Below is a small trained network, with its code and all its weights. Each question gives an input and a class and asks what happens when units are switched off, that is, made to give their printed mean instead of their output.

import numpy as np


def w(rows, s, z=0):
    codes = np.array(rows[::2]) - 128.0
    scale = np.full(codes.shape[1], s)
    scale[-1] = z or s
    return codes * scale


def norm(h):
    return h / np.sqrt((h * h).mean(-1, keepdims=True) + 1e-5)


def f(y):
    return np.maximum(y, 0)


def log_softmax(a):
    a = a - a.max(-1, keepdims=True)
    return a - np.log(np.exp(a).sum(-1, keepdims=True))


def net(x, mask):
    res = np.array(x, float).reshape(1, 8) / 4 @ E
    u = 0
    for l in range(2):
        y = f(norm(res) @ A[l][:, :-1].T + A[l][:, -1])
        res = res + np.where(mask[u : u + 11], y, B[l][:, -1]) @ B[l][:, :-1]
        u += 11
    return log_softmax(norm(res)[-1] @ U[:, :-1].T + U[:, -1])


A, B = {}, {}
E = w([
[111,48,84,120,99,189,114,197,93,218],'x0',
[63,105,132,74,219,129,62,71,121,51],'x1',
[138,182,113,89,82,175,179,135,204,153],'x2',
[2,124,51,169,162,172,118,197,104,127],'x3',
[168,115,115,120,62,105,102,51,178,153],'x4',
[94,84,182,131,143,162,73,155,58,121],'x5',
[108,162,26,49,40,159,146,121,40,174],'x6',
[82,62,24,54,190,182,132,124,146,69],'x7',
],0.0045)
A[0] = w([
[171,131,59,176,76,111,148,180,193,185,71],'L0N1',
[125,69,161,190,121,159,93,87,73,176,85],'L0N2',
[135,10,116,137,215,116,99,123,187,81,105],'L0N3',
[152,159,86,138,116,98,227,132,110,113,71],'L0N4',
[121,222,89,89,49,118,139,106,23,146,3],'L0N5',
[93,97,155,122,148,140,129,160,36,92,124],'L0N6',
[85,173,47,93,189,179,117,114,214,67,113],'L0N7',
[143,153,168,81,186,134,49,118,69,35,167],'L0N8',
[45,88,99,184,143,183,125,159,61,153,87],'L0N9',
[160,177,38,94,106,126,172,133,152,160,108],'L0N10',
[58,136,104,137,240,156,97,253,89,156,118],'L0N11',
],0.0055,0.0032)
B[0] = w([
[168,21,114,36,172,125,118,40,144,101,203],'L0N1',
[94,118,122,73,121,140,124,159,69,96,173],'L0N2',
[218,177,45,69,185,158,53,78,108,168,219],'L0N3',
[176,100,134,168,207,114,92,118,150,143,171],'L0N4',
[152,139,39,166,253,96,57,142,102,158,209],'L0N5',
[97,39,124,162,114,139,45,167,176,137,201],'L0N6',
[27,174,93,53,192,137,64,67,140,173,223],'L0N7',
[217,108,123,149,188,122,100,114,188,186,240],'L0N8',
[176,87,154,100,47,147,158,167,63,56,224],'L0N9',
[49,51,96,120,146,129,117,85,130,172,212],'L0N10',
[115,136,154,229,62,158,191,216,49,82,253],'L0N11',
],0.0051,0.0046)
A[1] = w([
[111,72,156,90,212,166,49,104,114,67,108],'L1N1',
[174,99,131,45,76,209,184,150,229,167,117],'L1N2',
[191,160,157,118,129,9,154,60,190,86,140],'L1N3',
[132,169,161,145,65,127,95,93,88,150,37],'L1N4',
[80,78,100,69,98,161,126,134,102,173,123],'L1N5',
[24,241,165,138,174,102,109,72,194,72,97],'L1N6',
[150,204,28,96,85,123,170,111,158,168,112],'L1N7',
[186,194,235,196,182,102,121,99,163,94,125],'L1N8',
[155,170,123,69,155,161,35,138,162,113,158],'L1N9',
[56,155,107,60,201,201,88,116,254,17,97],'L1N10',
[32,192,74,67,139,123,158,112,109,35,5],'L1N11',
],0.0065,0.0028)
B[1] = w([
[166,72,72,165,205,140,161,55,121,176,253],'L1N1',
[144,69,161,191,118,83,132,93,142,113,199],'L1N2',
[38,156,143,168,156,192,117,231,160,62,244],'L1N3',
[103,170,89,43,103,89,89,115,86,166,146],'L1N4',
[132,214,223,172,124,110,116,126,191,69,228],'L1N5',
[201,93,121,87,29,152,105,188,89,141,177],'L1N6',
[170,35,125,122,253,89,98,74,70,185,198],'L1N7',
[82,224,83,74,115,82,142,199,195,107,232],'L1N8',
[137,119,78,139,145,41,125,95,113,183,224],'L1N9',
[177,109,78,91,159,84,83,82,50,228,226],'L1N10',
[71,163,172,78,142,149,202,51,179,107,172],'L1N11',
],0.0066,0.0054)
U = w([
[106,74,119,207,89,216,97,244,3,88,158],'0',
[155,196,140,128,115,183,150,55,124,80,20],'1',
[188,50,224,165,43,109,162,72,205,146,90],'2',
[143,228,136,50,28,101,74,127,74,143,68],'3',
[150,198,172,98,93,182,182,36,110,50,3],'4',
[179,72,61,99,241,93,54,20,95,205,210],'5',
[140,240,163,146,152,69,106,217,245,74,169],'6',
[2,174,98,61,130,229,197,83,101,89,80],'7',
],0.0095,0.0046)

Each question gives the input, the list of numbers given to net, and the class t.
The units are the neurons (one row each of A and B). Each row of codes is followed by its name. A weight is (code - 128) times the scale printed after its matrix; where a second scale follows, it is the last column's (A, B and U).
mask holds one flag per neuron, layer by layer. A switched-off neuron (its flag False) gives its mean, the last column of its row in B, instead of its output. The means were averaged over made-up inputs and are rounded, as every weight is.
A unit's drop is (log p(t) with every unit on - log p(t) with that unit switched off) / (log p(t) with every unit on - log p(t) with every unit switched off).
The circuit of an input: a set's keep is (log p(t) with only the set's units on - log p(t) with every unit switched off) / (log p(t) with every unit on - log p(t) with every unit switched off). Starting from the 12 units with the biggest drops (on a tie, the unit counted first), units are removed one at a time, each time the one whose removal leaves the highest keep (on an exact tie, the one counted first), for as long as the keep stays at least 0.8.
units of the circuit, in order: the units of the circuit, biggest drop first
most important unit: the unit with the biggest drop
top k neurons: the k neurons with the biggest drops, biggest first
top k neurons in layer l: the k neurons of layer l with the biggest drops, biggest first
drop of u: that unit's drop, to one decimal
input [-2,1,-3,-5,-1,6,-7,-3], class 6: units of the circuit, in order => [L1N8]
input [4,0,8,-7,4,7,-5,3], class 2: top 2 neurons => [L1N2; L0N7]
input [7,-4,2,-1,5,0,3,-1], class 2: top 2 neurons => [L1N5; L0N3]
input [-7,-2,-6,1,6,8,2,-5], class 6: units of the circuit, in order => [L1N8; L1N10]
input [0,2,-1,3,1,4,7,6], class 7: units of the circuit, in order => [L1N11; L1N5]
input [-1,1,-8,8,7,4,5,3], class 0: units of the circuit, in order => [L0N11; L0N9]
input [2,-3,6,-5,7,-6,-8,1], class 6: top 2 neurons => [L1N3; L1N8]
input [0,-7,4,8,-1,0,1,6], class 7: units of the circuit, in order => [L0N7; L1N11; L0N8]
input [-6,-7,0,-4,-3,-1,4,-1], class 6: top 3 neurons => [L1N3; L0N4; L0N3]
input [-7,-8,6,-2,8,3,1,-3], class 6: top 3 neurons in layer 1 => [L1N3; L1N8; L1N1]
input [0,0,0,-3,1,6,-6,-2], class 6: top 3 neurons in layer 1 => [L1N8; L1N10; L1N7]
input [1,0,7,8,-2,-5,-6,-5], class 0: top 4 neurons => [L0N11; L1N6; L0N3; L0N8]
input [-6,0,-6,2,-5,6,-4,-6], class 6: top 2 neurons => [L1N8; L0N8]
input [7,-8,5,8,7,-6,-1,-3], class 2: most important unit => L1N2
input [-2,-8,-2,-3,5,-8,4,-8], class 5: top 2 neurons => [L1N7; L1N5]
input [8,-4,7,4,-5,-1,-8,7], class 0: top 2 neurons in layer 0 => [L0N11; L0N9]
input [1,-5,-3,8,7,2,-6,4], class 0: top 4 neurons in layer 0 => [L0N11; L0N9; L0N8; L0N5]
input [6,-7,-5,-2,0,2,-7,-2], class 2: top 2 neurons => [L1N3; L0N11]
input [6,7,-1,7,-7,-8,8,-3], class 0: top 3 neurons in layer 0 => [L0N11; L0N9; L0N6]
input [-7,-7,5,-3,-1,2,8,-6], class 5: units of the circuit, in order => [L1N7]
input [4,-7,5,2,8,6,-6,5], class 2: top 2 neurons in layer 0 => [L0N7; L0N5]
input [3,6,-8,6,4,8,0,-2], class 0: top 2 neurons => [L0N11; L0N9]
input [0,5,-6,5,-1,-3,-1,-5], class 0: drop of L0N11 => 1.0
input [2,3,2,3,-6,-1,-1,0], class 0: drop of L0N11 => 2.7
input [6,8,-1,0,-8,-5,4,-1], class 0: drop of L0N11 => 1.7
input [5,-5,1,-1,8,-4,-2,-2], class 2: drop of L0N3 => 0.2
input [-7,1,6,3,-5,-6,-1,1], class 5: most important unit => L1N10
